Here is a tiny trained network, its code and every weight. The questions are about switching its units off for an input and a class, where a switched-off unit gives its printed mean instead of its output.

import numpy as np


def w(rows, s, z=0):
    codes = np.array(rows[::2]) - 128.0
    scale = np.full(codes.shape[1], s)
    scale[-1] = z or s
    return codes * scale


def norm(h):
    return h / np.sqrt((h * h).mean(-1, keepdims=True) + 1e-5)


def f(y):
    return y / 2 * (1 + np.tanh(0.7978845608 * (y + 0.044715 * y**3)))


def log_softmax(a):
    a = a - a.max(-1, keepdims=True)
    return a - np.log(np.exp(a).sum(-1, keepdims=True))


def net(x, mask):
    res = np.array(x, float).reshape(1, 7) / 4 @ E
    u = 0
    for l in range(4):
        y = f(norm(res) @ A[l][:, :-1].T + A[l][:, -1])
        res = res + np.where(mask[u : u + 5], y, B[l][:, -1]) @ B[l][:, :-1]
        u += 5
    return log_softmax(norm(res)[-1] @ U[:, :-1].T + U[:, -1])


A, B = {}, {}
E = w([
[216,188,154,91,254,148,163],'x0',
[103,148,91,47,160,165,96],'x1',
[162,133,109,105,76,16,155],'x2',
[42,34,164,204,142,87,121],'x3',
[166,31,99,61,122,55,97],'x4',
[77,129,178,57,127,102,233],'x5',
[166,194,204,52,120,66,44],'x6',
],0.0097)
A[0] = w([
[52,122,158,154,148,127,75,96],'0.n0',
[151,154,94,73,125,161,5,100],'0.n1',
[113,94,61,163,174,172,116,177],'0.n2',
[72,236,137,159,82,180,66,56],'0.n3',
[71,87,92,136,101,102,152,2],'0.n4',
],0.026,0.0055)
B[0] = w([
[87,83,163,173,176,101,144,201],'0.n0',
[115,120,123,102,110,5,72,254],'0.n1',
[160,114,80,148,189,175,140,232],'0.n2',
[197,224,116,170,99,194,122,242],'0.n3',
[108,58,122,82,71,133,53,181],'0.n4',
],0.02,0.013)
A[1] = w([
[113,132,104,94,126,226,172,20],'1.n0',
[93,142,129,79,225,94,152,29],'1.n1',
[164,183,170,3,166,111,152,131],'1.n2',
[86,145,106,45,132,143,146,4],'1.n3',
[141,113,126,171,69,64,188,67],'1.n4',
],0.026,0.003)
B[1] = w([
[130,120,103,166,31,215,80,189],'1.n0',
[165,163,127,120,174,112,212,210],'1.n1',
[99,231,121,137,198,64,195,252],'1.n2',
[175,136,185,136,147,146,140,149],'1.n3',
[154,171,147,97,86,150,7,168],'1.n4',
],0.02,0.012)
A[2] = w([
[121,140,169,53,145,160,136,254],'2.n0',
[210,94,99,43,91,165,148,181],'2.n1',
[113,110,188,43,83,167,187,123],'2.n2',
[110,166,170,124,141,250,111,127],'2.n3',
[233,182,109,193,137,179,82,158],'2.n4',
],0.024,0.0029)
B[2] = w([
[168,100,82,239,155,93,142,140],'2.n0',
[157,237,134,253,10,91,77,155],'2.n1',
[160,102,46,222,151,148,16,135],'2.n2',
[81,67,125,194,47,193,171,186],'2.n3',
[134,204,101,56,152,80,234,254],'2.n4',
],0.015,0.021)
A[3] = w([
[93,180,217,143,118,209,143,3],'3.n0',
[240,85,129,170,219,191,5,99],'3.n1',
[145,132,159,122,63,108,144,165],'3.n2',
[150,159,218,130,149,198,154,50],'3.n3',
[56,211,231,32,138,162,114,78],'3.n4',
],0.02,0.004)
B[3] = w([
[127,128,179,185,111,146,124,231],'3.n0',
[102,142,97,129,115,96,206,249],'3.n1',
[117,160,88,153,152,132,77,240],'3.n2',
[101,130,190,82,121,170,120,210],'3.n3',
[114,121,6,145,154,84,152,254],'3.n4',
],0.024,0.0044)
U = w([
[120,98,212,125,180,150,153,42],'0',
[104,87,130,131,57,103,32,193],'1',
[78,13,90,136,140,164,141,68],'2',
[159,211,105,126,166,77,143,205],'3',
[143,165,104,180,105,248,180,156],'4',
[156,92,170,53,114,182,124,2],'5',
],0.016,0.006)

Each question gives the input, the list of numbers given to net, and the class t.
The units are the neurons (one row each of A and B). Each row of codes is followed by its name. A weight is (code - 128) times the scale printed after its matrix; where a second scale follows, it is the last column's (A, B and U).
mask holds one flag per neuron, layer by layer. A switched-off neuron (its flag False) gives its mean, the last column of its row in B, instead of its output. The means were averaged over made-up inputs and are rounded, as every weight is.
A unit's drop is (log p(t) with every unit on - log p(t) with that unit switched off) / (log p(t) with every unit on - log p(t) with every unit switched off).
The circuit of an input: a set's keep is (log p(t) with only the set's units on - log p(t) with every unit switched off) / (log p(t) with every unit on - log p(t) with every unit switched off). Starting from the 12 units with the biggest drops (on a tie, the unit counted first), units are removed one at a time, each time the one whose removal leaves the highest keep (on an exact tie, the one counted first), for as long as the keep stays at least 0.8.
units of the circuit, in order: the units of the circuit, biggest drop first
most important unit: the unit with the biggest drop
k most important neurons: the k neurons with the biggest drops, biggest first
k most important neurons of layer l: the k neurons of layer l with the biggest drops, biggest first
drop of u: that unit's drop, to one decimal
input [-6,-6,-4,1,-4,4,-4], class 2: units of the circuit, in order => [0.n4; 0.n0; 1.n2]
input [-1,6,4,5,1,4,-1], class 2: units of the circuit, in order => [0.n3; 2.n4]
input [-5,-3,5,2,0,-2,5], class 1: most important unit => 0.n3
input [-2,-4,5,-6,2,-7,8], class 1: units of the circuit, in order => [0.n1; 2.n4]
input [0,8,8,1,0,4,-5], class 1: 2 most important neurons => [0.n4; 2.n1]
input [1,1,-7,3,6,3,0], class 0: 2 most important neurons => [0.n0; 0.n3]
input [8,-8,-3,5,4,2,-5], class 4: 2 most important neurons => [0.n1; 0.n0]
input [-2,5,4,5,3,-3,5], class 1: 2 most important neurons => [2.n4; 1.n2]
input [8,-7,-3,4,-4,-5,3], class 4: 2 most important neurons of layer 1 => [1.n2; 1.n1]
input [8,-7,3,3,2,-4,-7], class 4: 3 most important neurons => [0.n1; 0.n2; 1.n2]
input [0,-1,-2,4,-6,2,6], class 4: 3 most important neurons => [0.n3; 0.n1; 2.n3]
input [1,3,8,3,-1,3,-2], class 1: 2 most important neurons => [0.n4; 1.n2]
input [2,3,4,4,3,4,-4], class 1: 2 most important neurons => [0.n4; 2.n1]
input [0,-1,-2,-3,7,7,-7], class 4: 3 most important neurons of layer 0 => [0.n1; 0.n0; 0.n2]
input [-5,-3,-1,2,0,5,-1], class 1: most important unit => 0.n2
input [-7,-6,2,8,-2,-8,1], class 2: 2 most important neurons => [0.n1; 3.n1]
input [4,-1,-5,-4,7,7,-7], class 4: 2 most important neurons => [0.n1; 1.n0]
input [1,4,3,-4,-7,8,-6], class 4: 2 most important neurons => [0.n1; 1.n0]
input [-1,5,-8,4,6,-3,-4], class 2: 2 most important neurons of layer 0 => [0.n3; 0.n0]
input [5,-6,-8,-4,3,4,-4], class 4: most important neuron of layer 0 => [0.n1]
input [-4,-1,1,4,5,-2,-4], class 2: drop of 3.n3 => 0.0
